Below are the code and all the weights of a small trained network. Each question names an input and a class and asks about switching units off, where a switched-off unit gives its printed mean instead of its output.

import numpy as np


def w(rows, s, z=0):
    codes = np.array(rows[::2]) - 128.0
    scale = np.full(codes.shape[1], s)
    scale[-1] = z or s
    return codes * scale


def norm(h):
    return h / np.sqrt((h * h).mean(-1, keepdims=True) + 1e-5)


def f(y):
    return np.maximum(y, 0)


def log_softmax(a):
    a = a - a.max(-1, keepdims=True)
    return a - np.log(np.exp(a).sum(-1, keepdims=True))


def net(x, mask):
    res = np.array(x, float).reshape(1, 3) / 4 @ E
    u = 0
    for l in range(4):
        y = f(norm(res) @ A[l][:, :-1].T + A[l][:, -1])
        res = res + np.where(mask[u : u + 7], y, B[l][:, -1]) @ B[l][:, :-1]
        u += 7
    return log_softmax(norm(res)[-1] @ U[:, :-1].T + U[:, -1])


A, B = {}, {}
E = w([
[253,122,83,178,63],'x0',
[200,203,144,213,178],'x1',
[172,190,142,9,166],'x2',
],0.0054)
A[0] = w([
[177,79,124,29,173,84],'L0N1',
[129,81,1,115,135,137],'L0N2',
[14,94,8,152,151,154],'L0N3',
[103,162,33,87,92,55],'L0N4',
[89,136,150,210,123,80],'L0N5',
[108,141,200,70,184,251],'L0N6',
[130,115,161,44,147,4],'L0N7',
],0.0074,0.0015)
B[0] = w([
[128,183,102,140,126,215],'L0N1',
[107,125,214,124,71,198],'L0N2',
[62,136,19,139,3,252],'L0N3',
[136,79,112,117,110,168],'L0N4',
[119,79,163,148,67,219],'L0N5',
[73,169,116,45,207,250],'L0N6',
[106,173,230,118,42,191],'L0N7',
],0.0064,0.0038)
A[1] = w([
[81,120,105,116,188,71],'L1N1',
[207,187,82,141,176,134],'L1N2',
[141,136,154,95,139,146],'L1N3',
[105,1,122,153,122,189],'L1N4',
[79,57,110,139,142,114],'L1N5',
[120,86,190,81,156,5],'L1N6',
[119,127,129,213,108,231],'L1N7',
],0.011,0.0018)
B[1] = w([
[26,208,82,118,100,175],'L1N1',
[107,1,196,168,15,231],'L1N2',
[172,149,172,238,167,173],'L1N3',
[225,21,100,164,214,240],'L1N4',
[209,200,133,100,119,195],'L1N5',
[197,102,61,218,162,152],'L1N6',
[150,69,110,145,27,254],'L1N7',
],0.006,0.0053)
A[2] = w([
[151,82,61,198,121,102],'L2N1',
[47,54,55,93,108,184],'L2N2',
[132,61,119,187,139,131],'L2N3',
[147,150,107,141,224,71],'L2N4',
[162,169,105,132,250,7],'L2N5',
[173,67,144,224,101,155],'L2N6',
[166,123,106,86,138,69],'L2N7',
],0.011,0.0019)
B[2] = w([
[104,170,171,8,154,202],'L2N1',
[171,118,93,180,177,189],'L2N2',
[168,89,254,148,44,191],'L2N3',
[157,190,243,75,218,139],'L2N4',
[208,82,235,68,252,143],'L2N5',
[121,76,181,101,65,245],'L2N6',
[120,209,237,119,219,133],'L2N7',
],0.0083,0.012)
A[3] = w([
[135,104,17,153,123,147],'L3N1',
[166,250,150,46,2,33],'L3N2',
[48,96,13,92,170,181],'L3N3',
[220,151,181,113,243,252],'L3N4',
[54,248,93,94,192,122],'L3N5',
[134,201,198,164,156,41],'L3N6',
[111,63,102,215,52,134],'L3N7',
],0.0079,0.0039)
B[3] = w([
[133,191,118,120,254,154],'L3N1',
[110,125,122,132,201,212],'L3N2',
[98,151,131,191,75,179],'L3N3',
[153,88,38,122,160,219],'L3N4',
[151,136,180,105,64,215],'L3N5',
[145,104,148,79,186,160],'L3N6',
[196,66,112,154,124,255],'L3N7',
],0.0097,0.0056)
U = w([
[52,236,107,86,50,155],'0',
[196,54,120,114,52,230],'1',
[144,191,146,7,243,28],'2',
[118,157,20,220,172,3],'3',
],0.015,0.003)

Each question gives the input, the list of numbers given to net, and the class t.
The units are the neurons (one row each of A and B). Each row of codes is followed by its name. A weight is (code - 128) times the scale printed after its matrix; where a second scale follows, it is the last column's (A, B and U).
mask holds one flag per neuron, layer by layer. A switched-off neuron (its flag False) gives its mean, the last column of its row in B, instead of its output. The means were averaged over made-up inputs and are rounded, as every weight is.
A unit's drop is (log p(t) with every unit on - log p(t) with that unit switched off) / (log p(t) with every unit on - log p(t) with every unit switched off).
most important unit: the unit with the biggest drop
top k neurons: the k neurons with the biggest drops, biggest first
k most important neurons of layer l: the k neurons of layer l with the biggest drops, biggest first
drop when u is switched off: that unit's drop, to one decimal
input [-5,-3,6], class 2: most important unit => L1N2
input [-4,0,-2], class 3: top 2 neurons => (L2N2; L2N1)
input [-4,-5,6], class 0: 2 most important neurons of layer 1 => (L1N4; L1N1)
input [-2,8,5], class 2: top 2 neurons => (L0N6; L1N7)
input [-8,0,-2], class 0: top 2 neurons => (L0N6; L3N5)
input [0,-4,2], class 0: top 2 neurons => (L1N2; L1N7)
input [-5,7,-1], class 2: 2 most important neurons of layer 0 => (L0N3; L0N6)
input [-8,4,-3], class 0: top 2 neurons => (L0N6; L3N5)
input [-4,-2,4], class 2: top 2 neurons => (L1N7; L1N2)
input [-2,-3,-2], class 3: 3 most important neurons of layer 2 => (L2N6; L2N2; L2N3)
input [-4,-4,-1], class 0: 2 most important neurons of layer 3 => (L3N3; L3N5)
input [-1,-8,-1], class 3: 2 most important neurons of layer 2 => (L2N6; L2N3)
input [-8,2,-5], class 3: top 2 neurons => (L2N2; L0N6)
input [-4,-1,2], class 0: most important unit => L1N4
input [-7,-6,-1], class 0: drop when L3N5 is switched off => 0.1
input [-5,-5,5], class 0: drop when L2N6 is switched off => 0.0
input [-7,-7,-5], class 3: drop when L2N2 is switched off => 0.1
